Below are the code and all the weights of a small trained network. Each question names an input and a class and asks about switching units off, where a switched-off unit gives its printed mean instead of its output.

import numpy as np


def w(rows, s, z=0):
    codes = np.array(rows[::2]) - 128.0
    scale = np.full(codes.shape[1], s)
    scale[-1] = z or s
    return codes * scale


def norm(h):
    return h / np.sqrt((h * h).mean(-1, keepdims=True) + 1e-5)


def f(y):
    return np.maximum(y, 0)


def log_softmax(a):
    a = a - a.max(-1, keepdims=True)
    return a - np.log(np.exp(a).sum(-1, keepdims=True))


def net(x, mask):
    res = np.array(x, float).reshape(1, 5) / 4 @ E
    u = 0
    for l in range(3):
        y = f(norm(res) @ A[l][:, :-1].T + A[l][:, -1])
        res = res + np.where(mask[u : u + 10], y, B[l][:, -1]) @ B[l][:, :-1]
        u += 10
    return log_softmax(norm(res)[-1] @ U[:, :-1].T + U[:, -1])


A, B = {}, {}
E = w([
[3,240,129,176,218,14,154,160,68,55],'x0',
[64,63,212,139,230,202,218,153,76,115],'x1',
[169,79,196,173,230,111,57,182,211,33],'x2',
[59,106,89,31,47,16,37,173,108,107],'x3',
[100,56,30,124,85,141,254,82,187,84],'x4',
],0.0073)
A[0] = w([
[122,133,174,112,191,179,188,64,87,161,46],'L0N1',
[117,96,124,180,65,178,122,186,175,174,43],'L0N2',
[79,104,60,107,105,96,173,86,215,72,74],'L0N3',
[154,106,135,111,20,125,192,63,225,115,118],'L0N4',
[217,47,138,154,93,168,102,83,161,204,1],'L0N5',
[185,160,178,193,116,102,146,125,98,133,95],'L0N6',
[147,119,122,146,111,173,101,142,150,119,66],'L0N7',
[125,94,140,135,189,116,188,232,112,2,54],'L0N8',
[191,129,180,142,139,134,62,237,124,74,20],'L0N9',
[170,125,149,101,167,127,50,185,125,98,28],'L0N10',
],0.0085,0.0064)
B[0] = w([
[93,174,85,171,170,191,115,240,37,161,197],'L0N1',
[134,158,96,119,133,175,105,143,156,116,153],'L0N2',
[112,75,60,223,117,104,128,76,112,120,224],'L0N3',
[207,94,115,199,51,119,130,134,60,40,254],'L0N4',
[215,84,127,42,132,150,130,190,128,137,215],'L0N5',
[80,138,130,61,159,213,161,42,148,149,173],'L0N6',
[120,56,153,119,2,168,104,155,157,119,148],'L0N7',
[117,115,117,92,183,34,236,159,168,77,240],'L0N8',
[76,16,174,147,141,91,12,44,151,105,203],'L0N9',
[73,96,224,144,98,157,60,110,123,168,181],'L0N10',
],0.0075,0.0057)
A[1] = w([
[92,162,110,65,71,73,87,106,135,161,79],'L1N1',
[193,92,103,86,104,160,154,112,169,151,56],'L1N2',
[119,170,123,82,178,158,144,84,196,88,89],'L1N3',
[124,120,237,141,172,109,9,141,159,124,78],'L1N4',
[184,120,112,55,94,163,170,145,223,154,53],'L1N5',
[127,148,178,128,106,87,176,160,171,108,46],'L1N6',
[126,171,200,168,142,150,85,51,149,89,95],'L1N7',
[131,128,95,152,127,128,111,117,138,101,1],'L1N8',
[95,145,165,153,187,171,136,182,89,176,113],'L1N9',
[126,129,123,139,68,109,118,125,119,84,59],'L1N10',
],0.011,0.0049)
B[1] = w([
[153,105,48,54,160,90,107,213,144,185,180],'L1N1',
[191,190,139,167,81,117,96,135,119,58,190],'L1N2',
[146,211,131,131,118,67,176,102,112,98,152],'L1N3',
[45,2,107,66,81,142,64,38,241,140,254],'L1N4',
[156,209,198,138,86,184,108,171,106,71,174],'L1N5',
[124,99,178,166,126,127,175,207,119,86,146],'L1N6',
[94,172,210,148,91,72,86,108,237,161,184],'L1N7',
[120,89,80,116,128,153,131,148,162,126,136],'L1N8',
[86,133,140,150,115,161,158,61,143,174,211],'L1N9',
[57,123,61,83,88,153,141,115,128,178,169],'L1N10',
],0.0091,0.0084)
A[2] = w([
[246,125,169,97,109,177,92,125,110,136,93],'L2N1',
[114,134,99,108,124,85,70,149,135,159,49],'L2N2',
[105,141,163,110,133,206,185,138,82,163,94],'L2N3',
[141,147,104,110,135,92,117,127,93,151,4],'L2N4',
[115,129,157,118,160,111,183,153,159,76,76],'L2N5',
[79,100,153,147,178,112,100,160,152,88,128],'L2N6',
[159,164,107,98,115,93,86,186,89,159,71],'L2N7',
[147,185,151,137,169,123,115,95,182,134,136],'L2N8',
[125,148,100,103,116,122,105,216,144,125,56],'L2N9',
[95,146,120,104,208,82,143,143,174,85,38],'L2N10',
],0.013,0.0032)
B[2] = w([
[168,130,219,148,119,179,80,206,95,70,254],'L2N1',
[126,114,120,110,154,149,154,150,159,195,204],'L2N2',
[103,163,129,164,174,170,71,75,129,135,214],'L2N3',
[162,135,122,96,168,196,149,138,188,148,152],'L2N4',
[186,166,143,90,127,98,106,122,32,124,206],'L2N5',
[133,81,153,103,169,58,130,141,135,109,242],'L2N6',
[161,140,141,83,160,128,143,158,104,177,188],'L2N7',
[141,169,101,178,7,91,114,132,216,155,175],'L2N8',
[144,112,94,94,197,174,156,127,93,145,174],'L2N9',
[188,148,207,123,135,80,167,168,91,88,224],'L2N10',
],0.011,0.0069)
U = w([
[134,98,6,167,50,117,177,92,112,84,129],'0',
[94,45,191,76,124,86,46,121,223,137,148],'1',
[82,180,143,185,189,196,153,69,85,192,128],'2',
[156,227,159,169,69,64,140,118,182,166,2],'3',
[231,125,169,144,50,195,90,194,97,79,203],'4',
[154,134,52,41,149,135,148,191,110,241,89],'5',
[139,122,182,131,194,28,204,156,75,60,122],'6',
],0.015,0.004)

Each question gives the input, the list of numbers given to net, and the class t.
The units are the neurons (one row each of A and B). Each row of codes is followed by its name. A weight is (code - 128) times the scale printed after its matrix; where a second scale follows, it is the last column's (A, B and U).
mask holds one flag per neuron, layer by layer. A switched-off neuron (its flag False) gives its mean, the last column of its row in B, instead of its output. The means were averaged over made-up inputs and are rounded, as every weight is.
A unit's drop is (log p(t) with every unit on - log p(t) with that unit switched off) / (log p(t) with every unit on - log p(t) with every unit switched off).
The circuit of an input: a set's keep is (log p(t) with only the set's units on - log p(t) with every unit switched off) / (log p(t) with every unit on - log p(t) with every unit switched off). Starting from the 12 units with the biggest drops (on a tie, the unit counted first), units are removed one at a time, each time the one whose removal leaves the highest keep (on an exact tie, the one counted first), for as long as the keep stays at least 0.8.
units of the circuit, in order: the units of the circuit, biggest drop first
k most important neurons: the k neurons with the biggest drops, biggest first
top k neurons in layer l: the k neurons of layer l with the biggest drops, biggest first
drop of u: that unit's drop, to one decimal
input [-1,0,0,-5,-2], class 2: units of the circuit, in order -> (L0N1 L1N9)
input [-2,8,1,1,-3], class 2: units of the circuit, in order -> (L0N1 L1N9)
input [1,-1,2,-8,-8], class 1: units of the circuit, in order -> (L1N4)
input [6,-4,1,7,7], class 0: 2 most important neurons -> (L0N3 L0N5)
input [0,-8,8,-6,8], class 0: units of the circuit, in order -> (L0N3 L2N1)
input [3,7,-3,0,4], class 2: units of the circuit, in order -> (L0N1 L2N3)
input [2,-3,7,4,4], class 6: units of the circuit, in order -> (L0N8 L2N10)
input [-5,3,0,5,6], class 0: units of the circuit, in order -> (L0N3 L0N4)
input [1,8,5,-4,-5], class 1: 3 most important neurons -> (L1N4 L0N9 L1N9)
input [-6,8,-3,7,-4], class 4: top 2 neurons in layer 2 -> (L2N1 L2N6)
input [6,-1,-3,0,-4], class 5: 2 most important neurons -> (L1N1 L0N9)
input [1,8,-1,1,-2], class 2: 3 most important neurons -> (L1N9 L0N1 L2N3)
input [2,2,2,-8,6], class 2: top 2 neurons in layer 0 -> (L0N1 L0N9)
input [-1,-8,-7,-2,-2], class 5: units of the circuit, in order -> (L1N1)
input [-4,7,0,4,1], class 4: 2 most important neurons -> (L0N3 L1N4)
input [4,-5,-6,1,3], class 5: 2 most important neurons -> (L1N1 L1N4)
input [8,4,-5,5,-8], class 5: 2 most important neurons -> (L1N1 L0N9)
input [0,-1,-1,-6,-6], class 2: 3 most important neurons -> (L0N1 L1N9 L0N6)
input [-2,4,4,-5,5], class 6: 3 most important neurons -> (L0N8 L2N1 L0N1)
input [3,0,7,-5,1], class 6: units of the circuit, in order -> (L0N8)
input [2,-3,-3,-7,1], class 2: drop of L0N1 -> 0.7
input [0,7,1,6,-1], class 6: drop of L0N8 -> 1.5
